Here is a tiny trained network, its code and every weight. The questions are about switching its units off for an input and a target symbol, where a switched-off unit gives its printed mean instead of its output.

import numpy as np


def w(rows, s, z=0):
    codes = np.array(rows[::2]) - 128.0
    scale = np.full(codes.shape[1], s)
    scale[-1] = z or s
    return codes * scale


def norm(h):
    return h / np.sqrt((h * h).mean(-1, keepdims=True) + 1e-5)


def f(y):
    return np.maximum(y, 0)


def softmax(a):
    e = np.exp(a - a.max(-1, keepdims=True))
    return e / e.sum(-1, keepdims=True)


def log_softmax(a):
    a = a - a.max(-1, keepdims=True)
    return a - np.log(np.exp(a).sum(-1, keepdims=True))


def net(x, mask):
    ids = ['γζημπστω'.index(c) for c in x.split()]
    T = len(ids)
    res = E[ids] + P[:T]
    r = norm(res)
    for j in range(2):
        rows = slice(4 * j, 4 * j + 4)
        q, k, v = (r @ M[0][rows].T for M in (Q, K, V))
        z = softmax(np.where(np.tri(T) > 0, q @ k.T / 4**0.5, -1e9)) @ v
        o = O[0][rows]
        res = res + np.where(mask[j], z, o[:, -1]) @ o[:, :-1]
    y = f(norm(res) @ A[0][:, :-1].T + A[0][:, -1])
    res = res + np.where(mask[2:6], y, B[0][:, -1]) @ B[0][:, :-1]
    return log_softmax(norm(res)[-1] @ U[:, :-1].T + U[:, -1])


Q, K, V, O, A, B = {}, {}, {}, {}, {}, {}
E = w([
[101,165,140,113],'γ',
[108,141,129,178],'ζ',
[103,94,188,149],'η',
[9,189,88,134],'μ',
[86,179,147,203],'π',
[165,154,150,35],'σ',
[155,159,201,91],'τ',
[113,65,119,97],'ω',
],0.013)
P = w([
[249,91,91,142],'0',
[25,210,147,113],'1',
[31,199,170,107],'2',
[45,196,176,97],'3',
[44,190,196,135],'4',
[86,208,204,128],'5',
[79,198,231,137],'6',
[67,187,253,165],'7',
],0.005)
Q[0] = w([
[107,167,187,95],'h1',
[113,84,153,110],'h1',
[105,84,201,83],'h1',
[120,166,160,110],'h1',
[103,97,227,114],'h2',
[64,74,93,28],'h2',
[197,183,7,138],'h2',
[151,75,64,113],'h2',
],0.013)
K[0] = w([
[158,123,230,132],'h1',
[119,96,108,113],'h1',
[108,67,155,81],'h1',
[146,131,222,129],'h1',
[183,89,80,199],'h2',
[166,167,19,54],'h2',
[32,201,170,69],'h2',
[56,250,79,77],'h2',
],0.012)
V[0] = w([
[168,61,210,39],'h1',
[176,184,122,82],'h1',
[100,64,141,151],'h1',
[57,3,140,190],'h1',
[87,23,77,25],'h2',
[8,168,180,116],'h2',
[81,97,177,197],'h2',
[141,155,181,78],'h2',
],0.016)
O[0] = w([
[164,129,223,21,204],'h1',
[185,166,81,89,95],'h1',
[91,79,180,133,134],'h1',
[47,54,217,165,137],'h1',
[95,18,79,15,67],'h2',
[73,182,251,70,252],'h2',
[126,96,212,186,205],'h2',
[179,190,116,56,149],'h2',
],0.015,0.0037)
A[0] = w([
[115,117,111,207,3],'n1',
[173,122,198,117,103],'n2',
[1,170,50,98,140],'n3',
[220,135,131,101,91],'n4',
],0.021,0.004)
B[0] = w([
[138,92,193,68,188],'n1',
[200,58,154,99,243],'n2',
[50,252,163,76,254],'n3',
[106,90,211,158,202],'n4',
],0.018,0.0069)
U = w([
[214,169,103,92,49],'γ',
[120,144,87,235,140],'ζ',
[142,35,154,138,18],'η',
[76,121,206,74,253],'μ',
[85,193,115,207,158],'π',
[83,222,73,115,89],'σ',
[254,178,116,81,72],'τ',
[130,85,34,124,185],'ω',
],0.007,0.0033)

Each question gives the input, a string of symbols that net reads in full, and the target symbol t.
The units are the heads (4 rows each of Q, K, V and O) and the neurons (one row each of A and B). Each row of codes is followed by its name. A weight is (code - 128) times the scale printed after its matrix; where a second scale follows, it is the last column's (O, A, B and U).
mask holds one flag per unit, heads first, then neurons. A switched-off unit (its flag False) gives its mean, the last column of its rows in O or B, instead of its output. The means were averaged over made-up inputs and are rounded, as every weight is.
A unit's drop is (log p(t) with every unit on - log p(t) with that unit switched off) / (log p(t) with every unit on - log p(t) with every unit switched off).
The circuit of an input: a set's keep is (log p(t) with only the set's units on - log p(t) with every unit switched off) / (log p(t) with every unit on - log p(t) with every unit switched off). Starting from all 6 units, units are removed one at a time, each time the one whose removal leaves the highest keep (on an exact tie, the one counted first), for as long as the keep stays at least 0.8.
units of the circuit, in order: the units of the circuit, biggest drop first
which heads matter: for each layer, one digit per head in row order, 1 if its drop is at least 0.15 and else 0, layers parted by /
drop of u: that unit's drop, to one decimal
input γ π μ μ μ, target σ: which heads matter : 00
input π π μ, target π: which heads matter : 11
input ω ω μ μ μ τ η, target ω: units of the circuit, in order : (h2)
input π ω μ ω π ζ, target π: which heads matter : 11
input ω γ μ μ μ, target ω: which heads matter : 01
input τ π μ μ μ σ γ, target τ: which heads matter : 10
input σ η μ μ μ, target σ: which heads matter : 01
input ζ ζ μ μ, target ζ: which heads matter : 01
input μ μ μ σ μ τ, target τ: which heads matter : 10
input μ μ μ σ γ σ σ, target τ: which heads matter : 10
input ζ τ μ η π, target ζ: drop of h2 : 0.8
input ω μ μ μ τ ζ μ, target ω: drop of h2 : 0.8
input μ μ σ, target τ: drop of h1 : 0.9
